Below is a small trained network, with its code and all its weights. Each question gives an input and a class and asks what happens when units are switched off, that is, made to give their printed mean instead of their output.

import numpy as np


def w(rows, s, z=0):
    codes = np.array(rows[::2]) - 128.0
    scale = np.full(codes.shape[1], s)
    scale[-1] = z or s
    return codes * scale


def norm(h):
    return h / np.sqrt((h * h).mean(-1, keepdims=True) + 1e-5)


def f(y):
    return np.maximum(y, 0)


def log_softmax(a):
    a = a - a.max(-1, keepdims=True)
    return a - np.log(np.exp(a).sum(-1, keepdims=True))


def net(x, mask):
    res = np.array(x, float).reshape(1, 7) / 4 @ E
    u = 0
    for l in range(2):
        y = f(norm(res) @ A[l][:, :-1].T + A[l][:, -1])
        res = res + np.where(mask[u : u + 8], y, B[l][:, -1]) @ B[l][:, :-1]
        u += 8
    return log_softmax(norm(res)[-1] @ U[:, :-1].T + U[:, -1])


A, B = {}, {}
E = w([
[70,144,200,53,82,183,81],'x0',
[135,126,131,127,127,126,129],'x1',
[123,122,72,184,119,151,2],'x2',
[43,115,188,218,152,54,111],'x3',
[145,128,140,127,126,129,121],'x4',
[135,253,162,201,135,182,159],'x5',
[142,212,128,52,185,87,77],'x6',
],0.0049)
A[0] = w([
[84,53,171,124,173,72,90,111],'L0N0',
[121,217,118,51,231,73,79,102],'L0N1',
[137,125,187,69,150,91,255,65],'L0N2',
[189,142,70,170,170,50,174,17],'L0N3',
[58,148,99,87,93,162,135,71],'L0N4',
[96,254,169,180,99,178,124,2],'L0N5',
[133,44,144,49,159,127,91,59],'L0N6',
[56,155,221,55,59,157,81,32],'L0N7',
],0.0077,0.004)
B[0] = w([
[169,153,117,139,126,74,162,223],'L0N0',
[111,74,146,187,64,172,160,252],'L0N1',
[71,148,123,100,87,136,7,252],'L0N2',
[102,78,132,99,214,154,144,202],'L0N3',
[162,102,130,150,152,130,124,161],'L0N4',
[158,149,82,146,143,71,171,218],'L0N5',
[140,154,44,140,135,81,166,200],'L0N6',
[134,78,119,147,210,137,145,236],'L0N7',
],0.012,0.0042)
A[1] = w([
[212,153,5,99,158,254,74,123],'L1N0',
[159,108,43,217,137,138,19,3],'L1N1',
[72,161,94,145,198,100,72,135],'L1N2',
[143,12,161,153,26,101,148,175],'L1N3',
[163,73,57,221,113,93,199,173],'L1N4',
[139,85,156,107,235,166,128,115],'L1N5',
[125,253,183,188,206,235,156,118],'L1N6',
[221,139,68,38,92,152,157,76],'L1N7',
],0.0067,0.005)
B[1] = w([
[92,136,227,139,133,71,137,196],'L1N0',
[37,178,104,67,190,144,65,163],'L1N1',
[206,162,219,121,119,140,77,168],'L1N2',
[120,184,99,149,122,195,154,193],'L1N3',
[160,135,179,51,84,158,123,254],'L1N4',
[175,34,171,138,172,172,85,161],'L1N5',
[140,68,10,60,110,104,122,170],'L1N6',
[161,159,157,254,115,79,159,153],'L1N7',
],0.008,0.0098)
U = w([
[136,50,133,124,238,174,122,114],'0',
[148,142,156,128,110,147,116,255],'1',
[149,159,6,139,137,69,161,122],'2',
[144,137,178,127,108,157,115,201],'3',
[64,172,142,109,126,148,39,65],'4',
[136,154,225,177,113,97,158,55],'5',
[101,125,123,153,81,239,168,28],'6',
],0.011,0.0057)

Each question gives the input, the list of numbers given to net, and the class t.
The units are the neurons (one row each of A and B). Each row of codes is followed by its name. A weight is (code - 128) times the scale printed after its matrix; where a second scale follows, it is the last column's (A, B and U).
mask holds one flag per neuron, layer by layer. A switched-off neuron (its flag False) gives its mean, the last column of its row in B, instead of its output. The means were averaged over made-up inputs and are rounded, as every weight is.
A unit's drop is (log p(t) with every unit on - log p(t) with that unit switched off) / (log p(t) with every unit on - log p(t) with every unit switched off).
The circuit of an input: a set's keep is (log p(t) with only the set's units on - log p(t) with every unit switched off) / (log p(t) with every unit on - log p(t) with every unit switched off). Starting from the 12 units with the biggest drops (on a tie, the unit counted first), units are removed one at a time, each time the one whose removal leaves the highest keep (on an exact tie, the one counted first), for as long as the keep stays at least 0.8.
circuit, biggest first: the units of the circuit, biggest drop first
most important unit: the unit with the biggest drop
top k neurons: the k neurons with the biggest drops, biggest first
k most important neurons of layer l: the k neurons of layer l with the biggest drops, biggest first
input [-8,-4,-7,6,6,2,-6], class 0: most important unit => L0N3
input [3,5,-4,-8,-5,2,7], class 5: 2 most important neurons of layer 0 => (L0N3 L0N4)
input [-6,-7,4,6,-3,8,2], class 2: top 2 neurons => (L1N6 L0N5)
input [-2,-3,5,1,3,-7,7], class 2: top 4 neurons => (L0N6 L0N0 L0N2 L1N2)
input [5,6,0,4,6,-5,8], class 6: 2 most important neurons of layer 1 => (L1N3 L1N0)
input [-3,7,8,8,-1,-6,-6], class 4: circuit, biggest first => (L1N1 L0N7)
input [2,-5,-3,1,1,7,4], class 2: top 2 neurons => (L1N6 L0N5)
input [-4,-6,1,-7,-5,-2,-6], class 5: 3 most important neurons of layer 1 => (L1N0 L1N7 L1N6)
input [8,-6,0,-7,5,-6,6], class 0: 4 most important neurons of layer 0 => (L0N7 L0N0 L0N5 L0N4)
input [4,5,4,-6,1,3,4], class 5: top 3 neurons => (L1N0 L0N2 L0N3)
input [-4,-4,-8,0,-7,8,-6], class 2: circuit, biggest first => (L1N6 L0N1)
input [4,1,4,6,-1,-8,6], class 2: circuit, biggest first => (L0N6 L0N0)
input [5,0,-4,-4,0,-5,-7], class 6: 2 most important neurons of layer 1 => (L1N3 L1N6)
input [-4,-5,4,1,3,-6,-8], class 6: circuit, biggest first => (L1N3 L0N7)
input [-3,2,-2,-4,6,-7,-2], class 2: circuit, biggest first => (L0N6)
input [8,8,4,5,2,-4,6], class 0: top 3 neurons => (L0N7 L0N2 L1N0)
input [-7,1,4,0,1,2,3], class 0: top 2 neurons => (L0N3 L0N2)
input [7,-1,6,-8,4,-6,-5], class 5: top 3 neurons => (L1N0 L1N7 L0N2)
input [4,4,-8,2,-5,-7,7], class 4: top 2 neurons => (L0N2 L0N5)
input [2,-7,-3,-5,7,-8,8], class 2: top 2 neurons => (L0N6 L1N2)
input [5,0,-7,3,-1,4,3], class 4: circuit, biggest first => (L0N2)
input [-6,6,5,-4,4,3,8], class 6: top 4 neurons => (L0N1 L0N2 L0N7 L1N2)
